Below is a small trained network, with its code and all its weights. Each question gives an input and a class and asks what happens when units are switched off, that is, made to give their printed mean instead of their output.

import numpy as np


def w(rows, s, z=0):
    codes = np.array(rows[::2]) - 128.0
    scale = np.full(codes.shape[1], s)
    scale[-1] = z or s
    return codes * scale


def norm(h):
    return h / np.sqrt((h * h).mean(-1, keepdims=True) + 1e-5)


def f(y):
    return y / 2 * (1 + np.tanh(0.7978845608 * (y + 0.044715 * y**3)))


def log_softmax(a):
    a = a - a.max(-1, keepdims=True)
    return a - np.log(np.exp(a).sum(-1, keepdims=True))


def net(x, mask):
    res = np.array(x, float).reshape(1, 3) / 4 @ E
    u = 0
    for l in range(4):
        y = f(norm(res) @ A[l][:, :-1].T + A[l][:, -1])
        res = res + np.where(mask[u : u + 4], y, B[l][:, -1]) @ B[l][:, :-1]
        u += 4
    return log_softmax(norm(res)[-1] @ U[:, :-1].T + U[:, -1])


A, B = {}, {}
E = w([
[107,101,120,150,85,59,1,168,149,81],'x0',
[84,183,177,86,110,158,95,111,130,87],'x1',
[249,90,139,159,33,155,170,9,56,116],'x2',
],0.01)
A[0] = w([
[160,168,162,29,2,194,99,135,100,79,250],'0.n0',
[208,101,104,237,187,120,151,200,68,172,113],'0.n1',
[167,192,178,62,149,127,60,253,138,184,182],'0.n2',
[167,66,111,178,148,64,147,179,106,184,108],'0.n3',
],0.0061,0.0021)
B[0] = w([
[168,100,143,93,153,173,98,114,174,134,251],'0.n0',
[145,152,85,3,156,148,83,76,148,120,214],'0.n1',
[211,113,109,188,146,98,210,104,100,98,254],'0.n2',
[144,49,117,79,158,166,78,120,168,101,195],'0.n3',
],0.012,0.0044)
A[1] = w([
[115,129,150,93,137,170,151,159,103,198,26],'1.n0',
[86,173,176,142,133,172,89,108,129,82,39],'1.n1',
[114,247,193,91,124,132,157,101,139,54,251],'1.n2',
[137,112,103,132,54,120,56,173,140,129,129],'1.n3',
],0.011,0.0015)
B[1] = w([
[116,178,202,128,172,86,145,85,78,189,171],'1.n0',
[194,124,31,93,98,102,107,11,126,144,155],'1.n1',
[129,46,116,80,120,100,76,117,123,124,253],'1.n2',
[80,104,164,171,170,126,98,115,28,223,214],'1.n3',
],0.012,0.0056)
A[2] = w([
[201,117,143,87,153,122,114,149,144,104,254],'2.n0',
[134,88,97,127,1,130,136,81,91,109,113],'2.n1',
[177,135,164,161,72,188,94,126,68,153,208],'2.n2',
[148,87,159,54,141,195,76,131,122,145,198],'2.n3',
],0.0093,0.0015)
B[2] = w([
[174,82,120,161,82,123,124,181,148,160,204],'2.n0',
[91,66,172,45,107,46,117,250,186,16,181],'2.n1',
[84,189,125,153,195,45,212,239,99,120,190],'2.n2',
[104,155,63,205,164,206,134,93,164,194,255],'2.n3',
],0.012,0.0092)
A[3] = w([
[131,68,181,255,109,84,111,92,80,173,251],'3.n0',
[173,227,170,11,125,171,229,68,131,174,135],'3.n1',
[55,60,148,203,203,69,81,123,118,80,108],'3.n2',
[32,163,27,124,151,56,185,158,207,97,52],'3.n3',
],0.0065,0.0018)
B[3] = w([
[174,172,180,94,116,241,173,27,124,244,216],'3.n0',
[146,145,172,81,157,94,12,99,40,155,214],'3.n1',
[118,157,154,72,132,141,134,121,97,85,253],'3.n2',
[138,101,143,110,65,114,181,141,136,51,188],'3.n3',
],0.011,0.0056)
U = w([
[103,145,222,82,180,142,72,115,2,189,180],'0',
[167,6,54,62,151,137,34,133,183,138,155],'1',
[122,101,169,102,156,52,205,226,113,2,189],'2',
[182,134,129,210,128,197,156,147,164,190,160],'3',
[74,207,124,237,36,111,148,129,136,109,1],'4',
[107,177,121,146,51,116,113,92,153,86,29],'5',
],0.0098,0.0036)

Each question gives the input, the list of numbers given to net, and the class t.
The units are the neurons (one row each of A and B). Each row of codes is followed by its name. A weight is (code - 128) times the scale printed after its matrix; where a second scale follows, it is the last column's (A, B and U).
mask holds one flag per neuron, layer by layer. A switched-off neuron (its flag False) gives its mean, the last column of its row in B, instead of its output. The means were averaged over made-up inputs and are rounded, as every weight is.
A unit's drop is (log p(t) with every unit on - log p(t) with that unit switched off) / (log p(t) with every unit on - log p(t) with every unit switched off).
The circuit of an input: a set's keep is (log p(t) with only the set's units on - log p(t) with every unit switched off) / (log p(t) with every unit on - log p(t) with every unit switched off). Starting from the 12 units with the biggest drops (on a tie, the unit counted first), units are removed one at a time, each time the one whose removal leaves the highest keep (on an exact tie, the one counted first), for as long as the keep stays at least 0.8.
circuit, biggest first: the units of the circuit, biggest drop first
most important unit: the unit with the biggest drop
k most important neurons: the k neurons with the biggest drops, biggest first
top k neurons in layer l: the k neurons of layer l with the biggest drops, biggest first
drop of u: that unit's drop, to one decimal
input [1,8,8], class 1: top neuron in layer 2 -> (2.n3)
input [-4,5,1], class 1: 3 most important neurons -> (1.n2, 1.n1, 1.n3)
input [-8,-1,7], class 0: 3 most important neurons -> (3.n1, 0.n2, 1.n0)
input [-3,-4,6], class 2: circuit, biggest first -> (2.n1, 2.n2)
input [-3,2,3], class 3: 2 most important neurons -> (0.n0, 2.n3)
input [6,2,7], class 2: 4 most important neurons -> (2.n2, 2.n1, 1.n0, 1.n2)
input [-1,-2,-3], class 3: 3 most important neurons -> (2.n1, 2.n2, 2.n0)
input [7,-7,4], class 0: 2 most important neurons -> (1.n3, 0.n2)
input [1,-1,-3], class 3: 3 most important neurons -> (0.n2, 2.n1, 2.n2)
input [2,0,-5], class 2: 2 most important neurons -> (2.n3, 1.n3)
input [5,-3,-5], class 0: 3 most important neurons -> (2.n1, 2.n2, 3.n0)
input [-5,5,-6], class 2: 2 most important neurons -> (0.n2, 0.n1)
input [7,-2,6], class 0: 3 most important neurons -> (1.n3, 0.n2, 3.n0)
input [-4,5,-3], class 1: most important unit -> 1.n2
input [2,1,4], class 2: top 2 neurons in layer 0 -> (0.n3, 0.n1)
input [2,5,0], class 1: 2 most important neurons -> (1.n1, 0.n3)
input [-4,-8,0], class 1: top 2 neurons in layer 0 -> (0.n1, 0.n3)
input [-1,-1,-1], class 3: top 3 neurons in layer 2 -> (2.n1, 2.n0, 2.n3)
input [-7,-6,5], class 0: 2 most important neurons -> (3.n1, 1.n2)
input [-8,-1,5], class 0: circuit, biggest first -> (3.n1)
input [-6,-4,4], class 0: 2 most important neurons -> (3.n1, 1.n2)
input [-2,-2,5], class 2: 3 most important neurons -> (2.n1, 2.n2, 1.n2)
input [-3,-6,6], class 1: top 2 neurons in layer 3 -> (3.n2, 3.n3)
input [2,-2,0], class 3: top 2 neurons in layer 1 -> (1.n2, 1.n1)
input [-3,1,8], class 2: top 2 neurons in layer 2 -> (2.n1, 2.n2)
input [-4,-4,-6], class 2: top 2 neurons in layer 0 -> (0.n2, 0.n0)
input [2,-5,-7], class 2: most important unit -> 2.n3
input [5,-3,7], class 2: drop of 2.n2 -> 1.2
input [-8,-4,4], class 0: drop of 1.n3 -> 0.0
